Below are the code and all the weights of a small trained network. Each question names an input and a target symbol and asks about switching units off, where a switched-off unit gives its printed mean instead of its output.

import numpy as np


def w(rows, s, z=0):
    codes = np.array(rows[::2]) - 128.0
    scale = np.full(codes.shape[1], s)
    scale[-1] = z or s
    return codes * scale


def f(y):
    return np.maximum(y, 0)


def softmax(a):
    e = np.exp(a - a.max(-1, keepdims=True))
    return e / e.sum(-1, keepdims=True)


def log_softmax(a):
    a = a - a.max(-1, keepdims=True)
    return a - np.log(np.exp(a).sum(-1, keepdims=True))


def net(x, mask):
    ids = ['Γαζηλτω'.index(c) for c in x.split()]
    T = len(ids)
    res = E[ids] + P[:T]
    r = res
    for j in range(2):
        rows = slice(4 * j, 4 * j + 4)
        q, k, v = (r @ M[0][rows].T for M in (Q, K, V))
        z = softmax(np.where(np.tri(T) > 0, q @ k.T / 4**0.5, -1e9)) @ v
        o = O[0][rows]
        res = res + np.where(mask[j], z, o[:, -1]) @ o[:, :-1]
    y = f(res @ A[0][:, :-1].T + A[0][:, -1])
    res = res + np.where(mask[2:26], y, B[0][:, -1]) @ B[0][:, :-1]
    return log_softmax(res[-1] @ U[:, :-1].T + U[:, -1])


Q, K, V, O, A, B = {}, {}, {}, {}, {}, {}
E = w([
[151,146,224,217],'Γ',
[215,96,156,222],'α',
[229,155,140,26],'ζ',
[112,233,74,194],'η',
[94,239,209,145],'λ',
[212,147,110,115],'τ',
[215,250,232,220],'ω',
],0.017)
P = w([
[248,201,122,114],'0',
[220,197,152,136],'1',
[197,201,157,148],'2',
[186,191,155,159],'3',
[173,186,152,168],'4',
[159,180,148,173],'5',
[148,174,144,176],'6',
[135,164,138,179],'7',
[123,155,131,177],'8',
[104,145,127,178],'9',
[95,109,131,191],'10',
[134,194,140,192],'11',
],0.012)
Q[0] = w([
[119,86,130,135],'h1',
[74,71,144,113],'h1',
[62,30,118,71],'h1',
[48,90,97,107],'h1',
[88,89,126,69],'h2',
[58,129,152,131],'h2',
[137,117,3,90],'h2',
[156,103,178,73],'h2',
],0.017)
K[0] = w([
[159,224,140,81],'h1',
[184,199,133,120],'h1',
[203,224,140,201],'h1',
[246,174,166,144],'h1',
[134,160,147,104],'h2',
[142,109,192,163],'h2',
[188,49,201,29],'h2',
[122,136,93,107],'h2',
],0.013)
V[0] = w([
[190,94,222,163],'h1',
[196,3,98,228],'h1',
[101,174,70,231],'h1',
[16,140,207,154],'h1',
[140,67,140,188],'h2',
[52,155,7,73],'h2',
[138,138,255,184],'h2',
[109,120,73,130],'h2',
],0.0092)
O[0] = w([
[36,51,147,93,225],'h1',
[121,56,140,164,87],'h1',
[109,155,245,222,148],'h1',
[88,179,129,105,4],'h1',
[111,86,104,117,74],'h2',
[61,145,72,176,2],'h2',
[145,128,143,70,214],'h2',
[137,167,147,142,74],'h2',
],0.011,0.0088)
A[0] = w([
[146,56,148,62,89],'n1',
[98,218,144,92,115],'n2',
[133,192,145,121,184],'n3',
[145,152,156,155,60],'n4',
[146,154,178,106,142],'n5',
[204,116,172,204,181],'n6',
[165,117,126,126,68],'n7',
[85,162,160,137,142],'n8',
[148,129,134,149,176],'n9',
[160,114,134,66,111],'n10',
[186,113,129,137,58],'n11',
[192,107,71,122,133],'n12',
[161,117,204,91,86],'n13',
[130,116,112,158,78],'n14',
[117,111,151,134,207],'n15',
[4,201,105,63,107],'n16',
[62,96,126,188,151],'n17',
[84,30,125,90,111],'n18',
[55,190,97,159,2],'n19',
[139,78,19,125,1],'n20',
[160,173,129,139,190],'n21',
[128,101,97,81,15],'n22',
[127,192,122,74,136],'n23',
[114,93,177,150,206],'n24',
],0.014,0.008)
B[0] = w([
[154,86,97,163,218],'n1',
[197,169,122,93,173],'n2',
[98,96,102,84,192],'n3',
[96,121,182,191,162],'n4',
[93,122,139,104,217],'n5',
[90,90,99,123,252],'n6',
[60,138,143,154,159],'n7',
[179,71,37,82,159],'n8',
[71,122,110,79,167],'n9',
[185,134,124,173,215],'n10',
[37,149,128,197,178],'n11',
[104,95,13,175,189],'n12',
[73,200,122,187,245],'n13',
[136,251,179,138,131],'n14',
[224,93,130,104,165],'n15',
[151,46,87,212,141],'n16',
[139,161,121,110,148],'n17',
[153,155,146,208,153],'n18',
[92,197,245,95,137],'n19',
[164,197,235,102,138],'n20',
[80,69,132,80,195],'n21',
[124,254,152,231,147],'n22',
[58,157,102,127,185],'n23',
[199,187,140,75,190],'n24',
],0.0066,0.023)
U = w([
[192,157,171,106,16],'Γ',
[193,111,201,144,72],'α',
[114,1,99,101,254],'ζ',
[37,146,196,214,39],'η',
[92,100,179,125,87],'λ',
[115,53,179,179,103],'τ',
[126,134,139,173,238],'ω',
],0.0096,0.0035)

Each question gives the input, a string of symbols that net reads in full, and the target symbol t.
The units are the heads (4 rows each of Q, K, V and O) and the neurons (one row each of A and B). Each row of codes is followed by its name. A weight is (code - 128) times the scale printed after its matrix; where a second scale follows, it is the last column's (O, A, B and U).
mask holds one flag per unit, heads first, then neurons. A switched-off unit (its flag False) gives its mean, the last column of its rows in O or B, instead of its output. The means were averaged over made-up inputs and are rounded, as every weight is.
A unit's drop is (log p(t) with every unit on - log p(t) with that unit switched off) / (log p(t) with every unit on - log p(t) with every unit switched off).
The circuit of an input: a set's keep is (log p(t) with only the set's units on - log p(t) with every unit switched off) / (log p(t) with every unit on - log p(t) with every unit switched off). Starting from the 12 units with the biggest drops (on a tie, the unit counted first), units are removed one at a time, each time the one whose removal leaves the highest keep (on an exact tie, the one counted first), for as long as the keep stays at least 0.8.
circuit, biggest first: the units of the circuit, biggest drop first
most important unit: the unit with the biggest drop
k most important neurons: the k neurons with the biggest drops, biggest first
drop when u is switched off: that unit's drop, to one decimal
input η η ω ζ η, target ζ: most important unit -> n13
input ζ α ω ζ λ λ ζ, target Γ: 2 most important neurons -> n2; n6
input ζ Γ ζ τ ζ λ ω λ ω, target Γ: circuit, biggest first -> n2; h1
input ζ α α, target τ: 2 most important neurons -> n1; n18
input η ζ α ω ζ ζ λ, target ζ: circuit, biggest first -> n13; n8; h1; h2
input Γ ζ Γ ζ ζ ζ ζ ζ ω τ α λ, target α: 2 most important neurons -> n24; n15
input η ζ ω α ω, target α: circuit, biggest first -> h1; n24; n15
input λ η ζ ζ η ζ τ η α ω, target α: circuit, biggest first -> n24; h1; n15
input ζ λ η τ, target η: circuit, biggest first -> h1; n8; n11
input α η ζ α η ζ ζ λ ζ ζ ζ, target ω: 2 most important neurons -> n6; n22
input η η ζ η ζ η Γ ζ ζ η α λ, target α: circuit, biggest first -> n24; h1; n15; n11
input ω ζ Γ λ, target Γ: circuit, biggest first -> n2; h2
input η η α ω η η α, target η: 2 most important neurons -> n4; n1
input λ ζ ζ ζ η Γ α α α, target α: circuit, biggest first -> n24; h1; n15; n12
input ζ ω ω η α α α, target α: circuit, biggest first -> n24; h1; n15
input ζ α ζ, target τ: 2 most important neurons -> n1; n2
input ζ ζ ζ α η ζ ζ ζ τ ζ λ ω, target λ: 3 most important neurons -> n8; n2; n3
input α α ζ τ τ Γ Γ, target α: circuit, biggest first -> n24; h2
input τ ζ ζ τ ζ ζ η ζ ζ λ, target ζ: most important unit -> n16
input α Γ ζ ζ η η ζ α ζ α η τ, target η: 2 most important neurons -> n4; n1
input ζ τ ζ η Γ α η λ Γ η ζ Γ, target ζ: most important neuron -> n13
input ζ λ η η, target λ: drop when n21 is switched off -> 0.3
input ζ ω λ ζ ζ η, target ζ: drop when h1 is switched off -> 0.3
input ω ω η ζ ζ ζ α ζ α, target ζ: drop when n20 is switched off -> 0.0
input η η ζ η ω α λ ω, target λ: drop when n23 is switched off -> 0.0
